The three nearest rows among all rows above each row, by straight-line distance, nearest first (none for the first four rows):
In the rows, 128 means zero.
0: [117 156 122 146 208  94 130  99 135 130  96 120 109 103 131 146 162 150
 163  92  65 118 124 100 110 131 170  84 145 119 155 138 164 170 127 145
 124 144 117 119 133 150 145 103 119 137 150 220 129 107 181 168 126 140
  95 152 131 127 117 128  88]
1: [149  93 131 102 139  71 155  42 102  54 124 107 144 144 146 147 149 109
 109  75 112 155 123 134 117 127 115  78  56 127  92  79 129 105 148 106
 105 105  78 123  92 181 172  92 139 185  97 150 155 119  85 126 142 189
 147 131  45 115 126 107 162]
2: [110 104 107 150 138 112 149 197 132 112 139 167  84  82  82  86 227 192
 166  85  90 178 136 128 113 151 102 166 108 118 133 114 164 103  95  53
 159 142  65  73 162 151 132 127  80 108  77 172 175 128 162 149 126 188
 147 193 103 131 158 115 105]
3: [133 125 107 124 175 117 141 199 163 132 161 123 122 147 148 118  98 101
 129 147  63  97  52 126 129 133 135 104  77 102 130  95 165 117 182  89
 122 169  82 118 140 133 118  83 140 174  87 130 145 152 111 143 105 126
 103  66 146 113 111 138 126]
4: [109 101  92 174 189 137  49 175 140 137 161 148  78 110  73 112 153  83
 181 105  74 149 117  96 107 132 144 132 123 112 164 104 174 116 145 101
 131 140 105  73 148 136 133  70 119 155 120 152 163 142 123 131 120 169
  92 118 123 120  89  86 104] : 3 0 2
5: [148 131  82 158 170 122 112 101 137 119  79  94 113 150 121  68 140 129
 146 154 113 141 115 109  90 148 169 180 146 148 140 123 128 108 114 111
 115  95 195 115 151 126 132 111  74 135 160 193 144 134 184 116  93 140
 156 172 122 127 138 146 122] : 0 4 2
6: [120  90 142 136 113  83  82  88  97 170 157 124 117 168 123 159 118 120
 187 109 103  93 161 134 155 157 155 115 169 178 135 142 134 110  71 166
 164 126 131  67 115 129 122 104 106 137  84 156 116  91 223 147  83 125
 167 181  95 112 119 159  74] : 0 5 4
7: [118 141 132 135 108 129 106  40 143 145 187 117 109 177 139 126  38 177
 136 119 108 151 136 122 105 146 175  95  60 135 205 164 150  94 104 136
 161 136 132  89 157 163 152 113  85 126  80 162 159 136 169  67  94 187
 191 183 105 122 140  94  98] : 6 5 0
8: [150 119 125 162 152  84 163  73 153 126  94 124 107 109 108 124 155 117
 229 116 137 130 141 119 116 170 103 180 130 139 153 112 145  91  88 177
 141 110 146  55 141 124 124 103 105 119 165 144 146 100 151 104 102 150
 115 210  93 132  83 121  85] : 5 6 0
9: [ 86 105  89 141 147  97 124 165 129 148 150 140 111 108 122  83 189  97
 124 147  94 143  94 113 113 192 103 150 136  83 158 101 161  94 141 101
 139 162  53  95 140 169 127  98 103 104  61 175 174 110 137 146 145 136
 147 141 114 156 137  97 112] : 2 4 3
10: [139 181 117 177 152  92  67 113 145 128 111  67 156 136 167 127 112 123
 135 144 161 100  81 150 129 121 111 126 131 144 113  82 119  97 112 123
  90 100 150 117 149 153 119  93  82 108 151 159 137  95 154 112  88 147
 186 217  80 126 118 133 136] : 5 8 6
11: [132 125 121 151 167 136  77 104 124 120 171 114  97 144 167 123 145 119
 138  96 119  97 148 147 121 155 116  92 158 136 103  79 128 183  88 119
 118 118 123 102  89 112 137 146 120 157  86 149 166 132 138 177 146 177
 113 171 112 157 127 177  93] : 0 6 10
12: [ 78 106 104  82  97  72 130 127 131 160 166 140 122 150 145 122 207 133
 184  53  94  98  91 112 160 150 111 175 126  91 132  87 151  96 124  92
 123 123  73 102 119 159 146 112  76 138  55 181 123  97 132 129 108 169
 117 156 118 114 128 139 123] : 9 2 11
13: [ 91 178 122 111 168 106  88  83 109 161 131 148 117 172 114  85 111 120
 114  98  91  89 186 139 114 131 130 131 112 178  72  97 165 105  79 147
 111 164  96 153 137 107 167 103  88 129  93 111 154 140 152 131  90 145
 143 192  83 136 119 141 128] : 11 6 10
14: [113 109 109 129 198 146 148 135 135  36 118 153 100 127 167 150 220 129
  98  90 114 116 115 131 126 168 143 108  88 155  92  71 152 149 216 107
 147  70  65 205  68 105 146 105 110 179  42 180 177 144 106 167 181 168
 111 131  95 112 149 155 165] : 1 11 3
15: [101 153 151 138 170 129  71 111 114 103 115 100 141 174 149 192 215 103
 127 159 104 107 127 119 143 133  95 111 165 136 159  63 109 133 187 136
 108  76 103 126 140 143 134 128 105 128  99 185 122 116  97 143 126 214
  86 191  92 125 122 122 143] : 11 10 0
16: [145 110 176 132 200 114 148 101 142 128  72 124  84  72 111 135 190 118
 167 103  90 121 138 150 119  92 133 175 109 181  89 121 169 146 175 142
 145 151  85  95 130 138  76  55 123 137 117 136 102 114 130 117 136 157
 110 213 111 132  87 145  93] : 8 0 4
17: [129 170 130 149 122 136 126 119 131 124 167  82 144 129 137 122 195 106
 156 131 159 152  95 124 145  90 120  74  72  84 137 138 105  77 143  96
 121 125 150  58 129 139 149 139  91 103 133 142 148 123 188 129  80 126
 139 183 110 124 121 160 116] : 10 5 8
18: [110 187 148 158 146 129 118 112 161 130  96 119 141 105 121 127 206 126
 116 116 140 167 131 101 112 109 133 119  89 124 150 124 155  91 107 112
 101  98 120  36 160 165 172 148  80 122 140 158 158 126 178 165 105 126
 162 207 121 130 123 145 109] : 17 5 10
19: [103 104 154 168 134 115  84 102 146 165 189  96 114 150 146  88 110 104
 144 144 105  82 139 107 170 154 130 137 145 200 101 150 161 100 125 116
 154 153 112  92  99 117  80 132  87 120  97 144 155  84 164 119 103 120
 141 171 110 127 120 182 104] : 6 11 13
20: [111 148 155 115  64  96  94 141 143 167 125 112  98 133 150  87 170 102
 119  88 148 166  89 165 114 164 136 121 126 104 132 122 126  93 117 178
 169 127  27 134 122 126 132 107 101 128  25 168 173 135 114 159 118 177
 145 189 158 105 116 131 115] : 9 12 11
21: [159 176 136 130  95 100 107  99 148 127 158 130 160 139 106 141 119  72
 154  77 151  90 101  93 140 103 108 107  42 120 173  99 116  67  78 113
 123 123 149  85 149 170 152  70 123 153 133 129 148 109 133  89 101 141
  97 122 108 176 112 153 126] : 17 10 18
22: [ 87 106 103 116 134 150  90 135 133 139 161 174 107 106  97 138 166 164
 178 106 102 170 123  98 138 165 128 141  49 185 190 121 111 137 140 117
 127 112 120  65 148  81 110 138  86 138 122 141 134 106 152  81 137 165
 187 152 176 154 129 108 147] : 4 2 18
23: [149 128 150 180  70 157  85  48 135 134 127 107 120 181 128 112  76 182
 183 110 132 100 125 117 132 112 208  75 165 159 204 146 129 108  98 173
 157 142 183 151 180 125 129  92  96 131 140 184 133 106 153 127 104  78
 133  80 146  82 123 146  55] : 6 7 5
24: [110  77 123 143 115 101  80  95 119 148 185 129 147 154 119  75 106 123
 165 143 106  64 142 115 126 160 138 138 142 193 172 148 140  94 122 127
 117  84 121 117 108 122 101 110  85 148  79 142 100  66 167  90 113  94
 173 134 126 144 138 168  95] : 19 6 5
25: [135 135 172 142 185 144 121 136 120 172  60 120  83 156 145  80  98 130
 111 120 125 108  86 124 118 140 136 210 100 139  85 126 121 152 221 145
 123 165 147 153 119 134 155 110 124 145 126 154 165 137 160 131 146 151
 168 146 167 132 114 160 125] : 5 16 3
26: [126 162 136  90 100 118 128  86 108  78 111 146 121 123 147 127 187 145
 146  80  92 184 133 112 123 123 190  93  82  87 172 114 143 114 107 163
 119 123  70 186 177 124 128 117  99 118  69 167 119 138  85 127 116 126
 105 156 123 148 120 167 126] : 20 0 12
27: [ 99  87  69 132 130  58  92 162 132 157 137 155 101 174 142  77 175 150
 194 100  92 145 146 118 115 182  99 182  96 171 187 105 177  97  82  95
  94 129 112  80 150 158  98  84 116 122  99 139 139 118 165 116 147 141
 163 130 132 129 153 129 112] : 9 12 22
28: [135 101 137 134 154 111  80 146 135 121 162 137 141 167 147 135 163 131
 178 115 116  85 114 140 133 170 153 146 139 149 143 122 120 132 159 159
  96 119 116  59  94 160 100 120 133  88  83 138  89 120 146 120  97  98
 139 157 123 169 126  99  84] : 24 6 19
29: [ 97 132 106 135 116 119 111 147 138 193 135 143 124 147  95 142 154 159
 162  92 133 118 169 128 149 163 113 135  75 179 181 110 160 132 187  99
 100 121  98 113 166 123 133 100  97 124 146 136 161 133 131  98 142 151
 144 163 108 156 145 124 115] : 22 27 28
30: [149 183  99 121 158  78 104 112 138 116  81 129 123 147 154 115 164 106
 152 143 156 171 106 146 125 144 127  80 140 136 114  94  92 119  94 110
  51  89 124 168 149 146 173 107 126 107 150 185 163 129 147 132 109 157
 133 181 114 105 140  90 117] : 10 5 18
31: [112 144  63 107 123  70 138 100 111  53 118 164 103 138 152  88 181 163
 176  76  71 169 144 141 118 118 174 105 108  86 118 132 142  60 136 136
  89 113  95 171 152 127  97 156 103 127  72 164 158 130 135 115 103 153
 143 171 103 117 139 140 141] : 26 12 30
32: [136 156 127 125 105 110  90  92 122 133 142 118  89 109 134  98 173 139
 158  63 104 151  95 107 107 170 176  87 145 140 184 140 158 118  83 158
 136 122  40 143 161 140 148  95  74 109  36 199 140 141 162 189 118 179
 108 212 138 128 126 111 130] : 20 26 0
33: [103 140 166 183 152 158 140 138 131 109  97 145 119 104 109 151 121 124
 146 136  89 194 116 125 113  95 130 177  87 183 152 114 107 108 127  79
 114 174  92  62 183 127 118 135  91  91 145 150 142 122 147 125  95 126
 179 197  90 105 117  85 117] : 18 22 29
34: [111 187 129 141 199 121 167 155 171 141  80 165 113 135 148 128 197 106
  75 101  75 117 141 135 134 178 133 107 141 111 183  92 146  72 123 140
 102 121  88 131  96 138 167 112 115 137 122 165  76 128 139 185  87 175
 137 108 117 174 124 104 108] : 0 9 18
35: [152 188 181 141 169 123 105 151 164 141 154 117 152 111 122 151 212  97
 106 103 176 116 107 122 137 131  93  80  74 134 102  94 143 100 155 154
 119 111 102 114 153 146 118  75 100 152 120 125 182 113 139  93  83 127
 146 135 110 105  89 170 129] : 17 21 18
36: [ 83 115 100 132 161 154 131 105 173 153 102  87 141 151 135  98 117 123
 134 162 151  96 133 104 140 143 146 133  97 155 131 121 101 115 175 132
 171 122 167 150  85 162 117 140  98 151 117 185 112 127 128 113  95 115
 128 145  84 134 112 156  88] : 5 19 24
37: [ 91 139 119 130 142  88 160  57 132  91 108 143 150 168 132  93 118 193
 175  87  85 144 170 107 103 114 194 110 110  97 202 104 136 100 118 158
 130 137 119 159 167 133 136 117  93 151 124 173 148 137 123 115 134 132
 144 145 118 123 114 162 105] : 26 31 0
38: [134 106 161 133 131 100  81  96 133 158 182 137  82 143 129  56 103 135
 147  78 104 161  79  93  73 184 172 100 150 143 214 129 139 132  98 155
 111 139  54  95 140 181 161 106  76  83  70 169 174 133 117 217 125 189
 119 224 123 114 176  87 108] : 32 20 9
39: [108 125 126 174 120 139 105 102 171 112 129 123  50  77 105 128 104 108
 120 112 121  76 134 154 114 152 113  82  79 163 155 148 163 120 151 124
 102  76 102 121 133 144 107 118 105 135  65 154 135 107 156  46 139 134
 161 135 155 118 179 143 169] : 24 29 22
40: [140 167 139 185 102 117 135 132 125 125 142 153  89 125 125 100 114  97
 150 123  43 102 112 163 117 165 112  87 116  35 165 134 158 112  86  81
 159 150  41 137 132 152 166  87 131 161 104 178 154 141 131 151 100 223
 118 113 105 132 132 122 116] : 9 3 4
41: [145  83 105 138 150  88 139 139  98 145 130 147 104 104  96 161 122 148
 133  58 119 110 113 148 137 122 139 131 134 126 116 116 147 106 185 104
 137  78 109 137 150 124 158 170  73  92  89 187 134 115 160 137 128 167
  92 147 102  77 135 130 132] : 12 29 0
42: [121 141 106 162  89 102 140 112 122 153 119 125  85 122 125 118 103 122
 134  79 110 100 163 163 128 164 103 137 112 149 158 119 123 146 179 127
  97  98 110 172 152 145 145 131 109 138 136 138 161 117 162  90 152 188
 123 156 144 136 156 154 185] : 29 39 41
43: [145 144 102 123 175  97 118 182 169 121 161 155 127 113 133 136 147 117
 196 105 110 117  72 123 115 160 147 156 114 106 173  99 145 109 174 164
 145 134  80  77 131 122 109 111 120 113  90 149 118 138 125 146 111 200
  67 141 142 132 122 122 101] : 4 28 3
44: [ 87 157 128  89 193  94 146 103 126 126 137 101  90 123 114 153 193 131
 149  93  59 121 158 162 151 138 121 151  71 159  45 125 141 115 169 106
  81 170  24 172 115  75 163 126 105 133  39 140 136 121 113 157 114 141
 141 250  79  99 157 157 113] : 13 16 31
45: [126 143 165 122 149  97 124 124 125 142 116 110 137 109 121 192 156  86
 159 124 108 105 163 123 133 132 145 126 110 156 124 116 154  97 182 148
 144 135 109  95 163 138 114 111 116 108 128 111 134 106 139  78 119 153
  95 163 142 110  77 156  99] : 16 35 29
46: [127  96 191 142 177 119  52 121 108  87 139 119 135 175 177 120 126  78
 140 149 149 119  72 147 126 166 146  86 114 145 150  98 157 137 192 133
 123 128  86 101  92 109  93 109 124 102  89 102 176 100 129 141 123 114
 151 121 119 143 137 139 112] : 28 19 11
47: [131  87 114 131 140  86 107 119  92 138 135  99 113 108  85 178 122 160
 147  63 100 140 141 157 111 120 150 166 119 165 101 116 107 103 111  97
 122 106  77 125 109 123 152 131  58 114  66 179 101 103 160 139 123 137
 149  79  86 113 111  99 121] : 41 12 6
48: [133 142 198 144 112 125  47  93 113 206 131 116 153 125 127  64  81 106
 114 110 160  92  97 154 110 107 138 138 136 216  66 151 108 107  83 165
 153 105 179  95 119 132  70 124  95  94 137 147 165 100 115 127  94 127
 108 150 129 128 109 103 106] : 19 10 24
49: [102 155 162 151 144 150 106 135 118 135 128 103 123 158 119 198 129 121
 155 166 123 173 128 112 111 106 137 167  57 152 184  87 100 124 163  90
 119 158 107  96 183 150 113 134 138 114 149  81 127 105 119 115 124 128
 178 165 104 115 100  86 130] : 33 45 29
50: [ 87 149 162 102 131 132 151 134 132 107 151 128 103 141 175 135 173 122
  93  86  91 159 116 112 148 154 128 130  92  96 113 123 126 118 158  97
 115 130  63 207 119 136  97  84 131 145   1 196  91  94  85 107 106 156
  71 166 126 145 162 161 178] : 26 12 14
51: [ 87 181 154 171 144 112 165 114 127 126 144 118  99 149 122 204 130  93
 130  85  76 181 141 108 146 146 147 132  82 118 156 103 142 101 141  78
 101 128  55 183 123 115 125 134  97 126  65 136 137 110 101 119 114 191
 115 178 114 181 153 161 141] : 50 26 42
52: [121 140 173 136 125 175 110 110 141 145  77 101  73 191 145 226  94 155
 110 172 147 164 120 161 134 158 154 123  47 142 120 139 117 127 208 125
 114 134 152 113 152 142 119 119 145 142 137 111 149  93  95  62 139 144
 198  50 138 123 118 142 157] : 49 25 45
53: [104 130 115 117 117  77 134 107 132 158 146 111 138 119 121 172 145 135
 139  75 108 131 115 130 138 146 175 155  63  76 111 116 136 145  96  79
  86 117 121  91 124 166 213  82 143 178  89 138 110  97 149 161  78 117
 144  65  90 107 127 142 131] : 47 12 21
54: [135 139  96 141 127  91  78 175 117 135 156 132 118 142 158 119  97  96
 189  82  94 103 115  77 127 148 142 188 117  62 138 111  95 133 118 127
 149 134 133  72 127 159 176  83 146 128  85 119 143 127 160 137  95 123
 120 120 130 126 138 136  80] : 43 28 53
55: [124  82 144 157 168 153  96  75 140 128 166 161 145 138  89  81 120 104
 143 104  85 111 167 135 130 129 100 128 150 207 124 113 189  92  83 151
 157 109 129  98 153 144  97 101  98 135 151 111 152 150 147 101  88 144
 136 172  82 145 111 143  89] : 19 13 24
56: [127 164 158 209 175 123 120 130  88 142 112  58 102 122 159 139  71  56
 179 137  96 136 195 116 123 128 138 151 114 137 222  96 115 110 146 115
 148 120  56 137 131 159 117 138 118 103 102 105 154 108 123 133  87 126
 129 175 116 111 152 112 136] : 49 51 45
57: [113 162  93 116 156 102 138  95 132 144 111 130 116 144 173 165 190 132
 108 138 103 125 127 139 133 160  64 123 131  95 152  82 120 131 121 155
  88 116  76 151 123 100 161 118 120 173 120 202  93 175 101 143 132 196
 121 189  70 135 113 114 133] : 15 34 30
58: [109 170 152 138 178 115 129  51 155 107 152 152  85  75 112 156 166 149
 156  98 138 128 164 170 160 149 111 118 108 113 103 125 129 103 100 102
 155 133 125  64 107 136 190 152 125 136 103 132 137 124 135 202  85 120
 122 163 145 129 136 170 118] : 18 11 17
59: [ 75 166 179 133 135 137  93 126 129 148 121 116 131 146 124 224 119  80
 144 148 109 143 162 124 111 117 113 152 113 184 154  86  98 128 184 121
 126 146 125  81 177 141  93 110 102 124 104 110 138 114 101 102  93 132
 155 160  99 116  62 128 122] : 49 45 33
60: [118 145 190 138 179 121 155 160 168 172 115 149 161 105 128 150 165 111
  41 133 141 131 131 159 134 130 100 103 121 122 155 119 137 116 185 115
 156 128  76  97 133 135 162 110 116 133 100 154 146 121 139 127 122 127
 147  65 151 147 106 165 143] : 35 34 45
61: [ 75 105 130 114 102  71 116 135 143 180 147 138 138 141 113 145 212  91
  98  92  95  97 133 128 136 167 123 160 154 103 147  96 148 100 167 111
 134  93  95 132 128 182 135 126  87 133  68 204 118 120 153 114 130 170
 108 103  84 123 132 127 151] : 12 9 41
62: [ 87  77 107 134 132  91  74 150 122 147 155 156 155 101 140  97 126  81
 236 117 135 102 132 115 116 141 153 173 135 139 204 119 142  92  98 146
 115  91 118  54 126 153 116 139  97 108  46 146 130 122 162 146 100 132
 163 210 118 166 112 111  65] : 28 24 6
63: [142 177 116 138 170 112 120 174 135 109 142 111 119  78 136 153 166  86
 143  98 102 151 151 110 146 140 164 162 107  62 163 101 115 164 118 109
 152 112  81 130 132 154 120  95 147 143 112 117  93 140 148 141 117 164
 137 169 148 101 114 168 161] : 43 54 45
64: [132 178 115 129 155 102 100 145 152 103 137  87 108  89 159 134 217 105
  84 113 171 166 126 149 144  92  98  67  72 120 104 126 145  71 140 114
  74 100 145  90 136 111 119  76 104 142 124 129 208 128 157 108 103 114
 159 123 124 102 121 177 130] : 35 17 18
65: [139 127 134 159 132 105  85  87 105 165 169  96 117  99  67 141  41 100
 193 106  85  96 135 118  83 118 145 111 161 155 180 153 142 112  82 136
 134  91 120 116 156 143 162 140  72  73 119 147 159 113 180 202  78 137
  91 224 110  97 131  85  70] : 6 38 62
66: [154 162 159 113 183  90 134  71 138 173 152 129  78 137 104 142  42 174
 122 110 134  97 168 160 139 144 148 151  63 124 100 138 131 147 103 115
 112 186 128 104 100 124 191 127 125 129 155 104 116 145 128 158  59 101
 164  90 129 124 129 146 125] : 58 53 13
67: [111  95 166 138 172 110  71 110 107 109 164 120 134 100 161  67 146  96
 118 115 137 119  98 155 126  94 124  98  89 217  67  93 154  86 131 137
 129  97 110  99  93 129  87 125 120 131  84 150 135 108 135  97 127 108
 151 158 101 116 172 101 143] : 46 19 48
68: [148 114 123 128 149  97 123 125  96 154 162 108 133  96  82 199 106 185
 156  85  97 129 123 120 116 141 109  64 132 140 139 125 127  93 120 127
 125 126 100 111 145  70 129 115 110 118  89 188 131 103 191 149 131 158
 124 168 106 132 121 143 122] : 41 47 0
69: [150 162 121 118 178  83  99  89 128 141 158 130  50 126 123 131  53 184
 128 144 112  95 154 181 143 152 151 149  89 153 109 136 113 116  84 120
 143 176 105 115 100 122 158 125 139 138 103 127 134 133 149 163  88 135
 162 129 130 116 113 162 106] : 66 58 13
70: [133  82 103 137 125  99 118 104  90  91  95 140  98 135 116 137 146 134
 126  72 126 106 120  98 135 114 137 156 103 124  92  56 150 139 168  85
 140  74 150 167 154 137 135 133 105 143 124 176 161 130 117 131 174 201
 117 123  94 108 133 125 149] : 41 42 1
71: [181 135 160 160 144 112  83 139 104 151 126 111  98 163 155  99  97 130
 111 132 162  96 135 116 121 148 110 139 112 160 136  82 131 142 134 127
 152  86 116 174 130 156 143 139 126 127  97 133 177 108 135 151 147 134
 104 184 104 133 105 113 125] : 11 42 70
72: [ 89 207 132 135 166 159 117 111 115  98 106 107 103 118  98 148 172 147
 135  97  71 181 149 147 111 149 140 102  79 147 139  96 134 102  73 143
 103 154  61 146 128 113 116  95  89 117 106 120 119 120 129 111 111 169
 105 169 140 125 154 111 139] : 51 26 13
73: [131 114 171 185 138  66 140  73 117 159 121 101  92 144 130 186  36  90
 147 101 120 100 161 142 130 144 122 136 125 158 152 122 129  81 171  97
 132 102 100 191 146 162 117 148  86  94  87 129 181 103 137 138 114 160
 124 161 126 117 158 166 130] : 42 56 71
74: [142 142  76 149 139  74  99 107 130 132 121 108 107  89 118  65 120  87
 105 131 100 116 126 147 100 135 102 113 108 166 156 146 134  81 106 125
  85  96 193  65 165 103 110 126  88 122 121 136 132 145 166 107  91 179
 188 206  98 118 140 141 157] : 5 10 18
75: [ 80  94 155 109  77  96 116 150 159 207 107 127 152 177 122 157 130 113
 100 125  98 103 115 135 131 142 139 181 157  98 140 113  99 104 131 100
 136 107 107 124 133 156 148  97  85 168  88 132 111 113 124 101  71 147
 138 117  83 147 115 125 129] : 61 12 53
76: [109  69 116 185 133 154 113  92 167 112 117 139 119 109 128  79 139 107
 173 108  85  87 134 123 147 116 127 122 149 187 133 102 170 129 126 139
 152 108 142 107  84 157 141 107 132 152 126 166 115 112 143 119  99 128
 102 198  80 165 122 138  80] : 55 36 19
77: [ 86 170 116 122 101 106 128 126 115 175 142  87 114 133 129 176 130  84
 128 108 146 136 122 121 132  92 109 148 104 134 115 136 116  95 126  95
 125 124 144 107 121 161 147 135  83 137  87 182 133 124 140 118  75 157
 152 223 112 132 137 115 119] : 17 10 18
78: [158  85 106 157 142  67 102  64 106 135 113 183 132 102 141 109  52 155
 200 118 171 122 137 131 114 111 137 189 103 125 108 126  96 117  52 141
 148  86 182  57 123 156 156 140 119 136 116 109  94 115 122  93  98 136
 118  89 105 106  83 137 112] : 8 54 69
79: [175 141 107 118 143  95 118 204 120 120 128 116 140  93  92 166 150 192
 128 112 132 127 119 169 134  93 121  96 128 111  89 117 102  83 207 116
 140 139  95 108 167 111 122 129  84  94  73 171  91 147 180 129 135 130
 162 143 102  91  96 163 128] : 41 68 47
